Below are the code and all the weights of a small trained network. Each question names an input and a target symbol and asks about switching units off, where a switched-off unit gives its printed mean instead of its output.

import numpy as np


def w(rows, s, z=0):
    codes = np.array(rows[::2]) - 128.0
    scale = np.full(codes.shape[1], s)
    scale[-1] = z or s
    return codes * scale


def norm(h):
    return h / np.sqrt((h * h).mean(-1, keepdims=True) + 1e-5)


def f(y):
    return y / 2 * (1 + np.tanh(0.7978845608 * (y + 0.044715 * y**3)))


def softmax(a):
    e = np.exp(a - a.max(-1, keepdims=True))
    return e / e.sum(-1, keepdims=True)


def log_softmax(a):
    a = a - a.max(-1, keepdims=True)
    return a - np.log(np.exp(a).sum(-1, keepdims=True))


def net(x, mask):
    ids = ['Δαβεηξτφψ'.index(c) for c in x.split()]
    T = len(ids)
    res = E[ids] + P[:T]
    u = 0
    for l in range(2):
        q, k, v = (norm(res) @ M[l].T for M in (Q, K, V))
        z = softmax(np.where(np.tri(T) > 0, q @ k.T / 4**0.5, -1e9)) @ v
        res = res + np.where(mask[u], z, O[l][:, -1]) @ O[l][:, :-1]
        u += 1
        y = f(norm(res) @ A[l][:, :-1].T + A[l][:, -1])
        res = res + np.where(mask[u : u + 8], y, B[l][:, -1]) @ B[l][:, :-1]
        u += 8
    return log_softmax(norm(res)[-1] @ U[:, :-1].T + U[:, -1])


Q, K, V, O, A, B = {}, {}, {}, {}, {}, {}
E = w([
[149,119,60,162,96,91,93,64,132,131,117],'Δ',
[158,139,83,164,187,76,143,118,140,112,82],'α',
[85,105,128,155,113,161,72,160,155,171,209],'β',
[203,176,143,156,116,80,155,86,116,102,151],'ε',
[163,149,97,139,53,166,45,88,45,151,151],'η',
[139,87,125,136,161,114,146,56,112,105,167],'ξ',
[151,82,131,170,117,194,155,150,87,162,90],'τ',
[146,146,110,191,196,197,132,128,125,194,151],'φ',
[69,198,7,103,151,99,185,135,141,196,215],'ψ',
],0.02)
P = w([
[253,76,93,63,145,104,66,140,184,123,133],'0',
[212,109,152,109,91,144,115,158,196,97,169],'1',
[180,105,138,119,93,165,124,173,179,103,160],'2',
[166,142,163,140,78,151,160,157,156,83,166],'3',
[142,69,78,102,92,155,113,139,127,121,141],'4',
[151,146,122,155,123,146,164,160,107,91,111],'5',
[146,142,134,143,123,151,168,145,66,94,123],'6',
[116,131,131,154,124,149,175,138,63,109,125],'7',
[112,123,86,157,151,142,153,161,54,124,82],'8',
[104,110,121,202,142,115,160,165,69,149,119],'9',
],0.012)
Q[0] = w([
[87,140,160,179,144,55,58,138,60,125,149],'L0H0',
[77,122,127,62,130,103,255,151,91,190,114],'L0H0',
[123,191,76,129,84,110,133,187,126,51,120],'L0H0',
[69,149,233,125,137,117,27,86,172,104,69],'L0H0',
],0.0052)
K[0] = w([
[4,147,24,188,217,199,118,73,61,23,166],'L0H0',
[229,120,49,115,64,98,119,214,169,182,165],'L0H0',
[85,130,152,65,121,121,117,78,152,34,127],'L0H0',
[212,122,157,169,101,187,43,129,208,17,126],'L0H0',
],0.0039)
V[0] = w([
[51,189,89,100,99,115,124,65,207,128,99],'L0H0',
[92,254,62,83,78,127,176,227,143,171,89],'L0H0',
[69,151,77,69,134,133,238,169,99,143,200],'L0H0',
[157,123,58,90,92,107,176,67,117,81,179],'L0H0',
],0.007)
O[0] = w([
[190,17,100,127,136,122,81,188,107,211,130,1],'L0H0',
[154,150,39,173,88,113,155,220,123,175,135,89],'L0H0',
[121,139,171,255,145,169,109,242,80,103,165,89],'L0H0',
[125,67,69,247,122,162,100,110,90,82,191,193],'L0H0',
],0.0097,0.0064)
A[0] = w([
[148,10,103,147,89,124,232,91,78,119,75,200],'L0N0',
[151,180,53,175,150,231,172,111,126,150,147,137],'L0N1',
[161,147,186,89,194,102,128,133,165,161,62,81],'L0N2',
[130,108,219,85,124,140,105,36,170,171,90,90],'L0N3',
[48,88,114,111,104,127,39,73,73,181,200,243],'L0N4',
[75,107,162,134,116,228,136,210,162,73,140,255],'L0N5',
[135,151,73,152,183,156,64,153,143,180,59,135],'L0N6',
[100,42,138,110,154,75,172,164,254,120,100,252],'L0N7',
],0.0064,0.0027)
B[0] = w([
[175,180,136,175,154,40,153,102,139,168,44,254],'L0N0',
[171,83,189,80,152,157,161,88,165,151,93,251],'L0N1',
[150,106,147,140,112,81,141,196,165,91,103,127],'L0N2',
[82,63,113,122,30,135,109,185,92,161,92,204],'L0N3',
[147,216,241,111,185,57,145,65,71,139,109,196],'L0N4',
[170,123,132,98,35,2,98,26,77,196,99,202],'L0N5',
[111,162,205,97,103,113,124,4,58,161,213,132],'L0N6',
[142,210,144,116,71,69,144,70,119,94,97,133],'L0N7',
],0.0067,0.0064)
Q[1] = w([
[122,97,165,82,86,193,102,142,197,80,73],'L1H0',
[118,80,128,96,149,105,94,216,191,144,119],'L1H0',
[12,82,124,63,79,153,91,181,149,58,138],'L1H0',
[158,198,177,142,81,122,217,22,119,191,81],'L1H0',
],0.011)
K[1] = w([
[116,122,143,8,143,146,145,130,199,133,127],'L1H0',
[185,131,140,91,127,92,99,106,153,100,149],'L1H0',
[159,102,128,99,105,133,115,103,223,81,89],'L1H0',
[100,120,105,175,162,168,176,141,95,174,152],'L1H0',
],0.014)
V[1] = w([
[149,201,46,63,130,152,47,135,119,57,254],'L1H0',
[71,106,164,128,47,35,39,141,79,57,78],'L1H0',
[156,98,60,149,22,54,140,213,46,106,56],'L1H0',
[210,121,158,93,86,195,155,149,58,206,97],'L1H0',
],0.007)
O[1] = w([
[122,168,161,159,248,71,144,112,158,177,192,27],'L1H0',
[73,88,156,196,94,93,198,181,48,149,94,39],'L1H0',
[21,159,74,168,35,99,147,220,73,75,190,182],'L1H0',
[33,187,25,138,93,203,110,123,222,113,56,253],'L1H0',
],0.011,0.0048)
A[1] = w([
[125,50,174,58,71,128,69,80,208,78,111,252],'L1N0',
[211,76,151,61,73,83,135,86,94,90,74,185],'L1N1',
[38,190,145,92,91,127,69,132,131,17,52,222],'L1N2',
[168,242,133,81,167,91,150,2,150,140,157,86],'L1N3',
[114,97,50,204,58,211,43,166,164,119,109,216],'L1N4',
[17,100,133,52,39,187,197,185,68,3,48,133],'L1N5',
[95,114,191,107,117,134,95,182,88,187,128,35],'L1N6',
[84,183,121,14,243,97,86,162,194,77,222,132],'L1N7',
],0.0081,0.0019)
B[1] = w([
[72,101,49,82,189,170,181,171,120,63,74,191],'L1N0',
[149,165,158,71,114,187,137,216,114,153,184,196],'L1N1',
[132,52,99,79,79,110,200,105,185,102,185,209],'L1N2',
[97,151,115,244,110,111,85,119,174,162,122,215],'L1N3',
[121,123,143,66,196,173,169,130,151,143,158,198],'L1N4',
[81,77,76,201,66,16,222,99,178,86,169,247],'L1N5',
[163,151,54,137,121,100,116,147,103,194,149,120],'L1N6',
[226,91,164,171,25,126,195,105,192,223,198,151],'L1N7',
],0.011,0.014)
U = w([
[112,158,189,120,142,120,159,147,135,180,106,159],'Δ',
[72,177,94,155,207,222,126,162,81,81,167,170],'α',
[225,108,166,179,124,160,148,105,167,156,255,56],'β',
[116,104,219,167,203,177,139,94,95,64,160,253],'ε',
[183,85,80,136,121,126,86,103,81,140,128,62],'η',
[68,101,120,143,117,135,182,88,159,68,132,161],'ξ',
[193,225,137,106,106,120,151,155,106,98,121,98],'τ',
[149,161,107,109,164,228,92,122,216,102,111,81],'φ',
[37,193,114,236,129,125,72,132,158,122,101,153],'ψ',
],0.0082,0.0023)

Each question gives the input, a string of symbols that net reads in full, and the target symbol t.
The units are the heads (4 rows each of Q, K, V and O) and the neurons (one row each of A and B). Each row of codes is followed by its name. A weight is (code - 128) times the scale printed after its matrix; where a second scale follows, it is the last column's (O, A, B and U).
mask holds one flag per unit, layer by layer, with each layer's heads first. A switched-off unit (its flag False) gives its mean, the last column of its rows in O or B, instead of its output. The means were averaged over made-up inputs and are rounded, as every weight is.
A unit's drop is (log p(t) with every unit on - log p(t) with that unit switched off) / (log p(t) with every unit on - log p(t) with every unit switched off).
The circuit of an input: a set's keep is (log p(t) with only the set's units on - log p(t) with every unit switched off) / (log p(t) with every unit on - log p(t) with every unit switched off). Starting from the 12 units with the biggest drops (on a tie, the unit counted first), units are removed one at a time, each time the one whose removal leaves the highest keep (on an exact tie, the one counted first), for as long as the keep stays at least 0.8.
units of the circuit, in order: the units of the circuit, biggest drop first
most important unit: the unit with the biggest drop
top k neurons: the k neurons with the biggest drops, biggest first
k most important neurons of layer l: the k neurons of layer l with the biggest drops, biggest first
input φ τ Δ α ψ τ, target ψ: top 3 neurons : [L0N0; L0N3; L0N5]
input τ ψ τ Δ, target β: units of the circuit, in order : [L1H0; L0N5]
input ψ τ τ η τ ξ, target β: most important unit : L0H0
input η η ψ ξ η η, target ψ: top 3 neurons : [L1N3; L0N4; L1N1]
input ψ Δ α η ξ τ φ, target β: 3 most important neurons of layer 1 : [L1N7; L1N0; L1N5]
input Δ φ ψ φ η, target β: units of the circuit, in order : [L1N7; L1H0; L0N0; L0N3]
input ψ η ε τ, target β: units of the circuit, in order : [L0N5; L1H0]
input τ τ ε τ η ξ β η, target ε: units of the circuit, in order : [L0H0; L1H0]
input α Δ τ τ η α ξ, target ε: 2 most important neurons of layer 0 : [L0N5; L0N1]
input β τ β τ η η ψ, target β: units of the circuit, in order : [L1H0; L1N7]
input τ ε Δ ψ ψ β Δ, target α: units of the circuit, in order : [L0H0; L1N5; L1N4]
input α Δ τ τ φ τ β, target φ: top 3 neurons : [L0N5; L0N0; L1N5]
input τ ψ ψ τ, target α: top 4 neurons : [L1N5; L1N2; L1N7; L1N4]
input φ τ τ τ Δ τ Δ η Δ ε, target ψ: top 3 neurons : [L0N3; L1N3; L1N2]
input η ψ ξ Δ, target β: units of the circuit, in order : [L1H0]
input Δ τ τ Δ Δ α Δ, target τ: top 2 neurons : [L1N1; L1N5]
input τ ε β ξ, target ε: units of the circuit, in order : [L1H0; L0H0; L1N5; L1N2]
input Δ τ ε Δ τ ψ φ, target β: top 4 neurons : [L0N1; L0N0; L0N3; L1N7]
input ψ β η, target β: 2 most important neurons of layer 1 : [L1N7; L1N0]
input ψ ψ τ Δ η, target α: most important neuron of layer 0 : [L0N4]
input φ τ ξ, target φ: top 2 neurons : [L0N5; L0N0]
input Δ ψ Δ τ η β τ τ τ ε, target β: 4 most important neurons of layer 0 : [L0N1; L0N5; L0N0; L0N3]
input η ψ Δ Δ, target ψ: units of the circuit, in order : [L1H0; L0H0; L1N2]
input Δ Δ α, target τ: top 2 neurons : [L1N1; L1N5]
input η Δ η ψ α η τ β, target β: 3 most important neurons of layer 0 : [L0N4; L0N5; L0N0]
input Δ τ β Δ τ Δ ξ Δ, target ε: top 2 neurons : [L0N5; L1N5]
